arr =
[[132 143 129 119]
 [135 118 102 120]
 [136 125 132 121]
 [115 136 137 133]
 [127 138 121 123]
 [128  99 121 129]
 [129 137 129 147]
 [136 118 131 119]
 [128 128 123 121]
 [137 142 117 127]
 [129 128 146 135]
 [118 117 134 132]
 [131 132 115 123]
 [121 142 138 133]
 [119 129 127 113]]
Rows and columns are numbered from 1.
What is the entry in the bottom-left corner?
A: 119
The entry in row 3 and column 1: 136
What is the entry at row 2, column 1?
A: 135
The entry in row 1 and column 1 is 132
The bottom entry of the column that holds the smallest entry is 129
The entry at row 1, column 3 -> 129
The entry directly below the smallest entry -> 137
The entry in row 1 and column 2 -> 143
The largest entry -> 147
What is the bottom-right entry?
A: 113
The entry just left of the smallest entry is 128
The entry just left of the largest entry: 129
What is the top-right entry?
A: 119
What is the entry directly above the largest entry?
A: 129
What is the entry in row 3 and column 3?
A: 132

X =
131  130  135  133  130  133  129  130  139  115  116  101  117  153  139  117
133  126  127  130  126  131  124  130  137  122  133  105  119  142  135  119
122  130  131  129  128  125  132  133  129  134  109  139  134  127  124  134
124  131  124  133  130  134  129  129  133  120  124  119  124  139  128  124
128  126  132  132  131  130  127  132  131  123  120  116  126  132  131  126
126  133  129  128  125  129  125  129  129  123  128  119  124  128  129  124
Indices start at 1.
The entry in the bottom-right corner -> 124
The entry at row 2, column 3 is 127
The bottom entry of the column that holds the largest entry: 128
What is the bottom entry of the column that holds the smallest entry?
Answer: 119
What is the entry in row 3 and column 2?
Answer: 130
What is the top-left entry?
Answer: 131
What is the entry just right of 115?
Answer: 116
What is the entry in the bottom-left corner?
Answer: 126
What is the entry in row 3 and column 1?
Answer: 122
The top-right entry: 117
The entry in row 1 and column 2 is 130
What is the entry just right of 153?
Answer: 139
What is the entry just right of the smallest entry?
Answer: 117
The maximum -> 153
The entry at row 2, column 1: 133
The top entry of the column that holds the smallest entry: 101
The entry just left of 142 -> 119
The entry at row 1, column 3 is 135
The entry directly below the smallest entry -> 105

Questions about the table below. Indices start at 1.
1) Report the entry at row 1, column 3.
2) Report the bottom entry of the column that holds the largest entry.
3) Report the entry in row 2 and column 1.
4) Report the top-right entry.
5) Report the entry directly above the largest entry.
6) Report the top-left entry.
7) Report the top entry of the column that holds the smallest entry.
[[128 126 128 128 127 128 127 128 128 126 128 128 126 146 148 147]
 [128 127 128 128 127 128 127 127 127 126 130 147 145 147 147 149]
 [130 126 129 128 127 130 129 147 147 146 148 147 146 147 149 149]
 [130 126 129 125 146 149 148 144 147 145 146 147 146 147 150 151]
 [128 127 128 128 127 130 127 127 127 126 148 146 145 147 148 149]]
1) 128
2) 149
3) 128
4) 147
5) 149
6) 128
7) 128
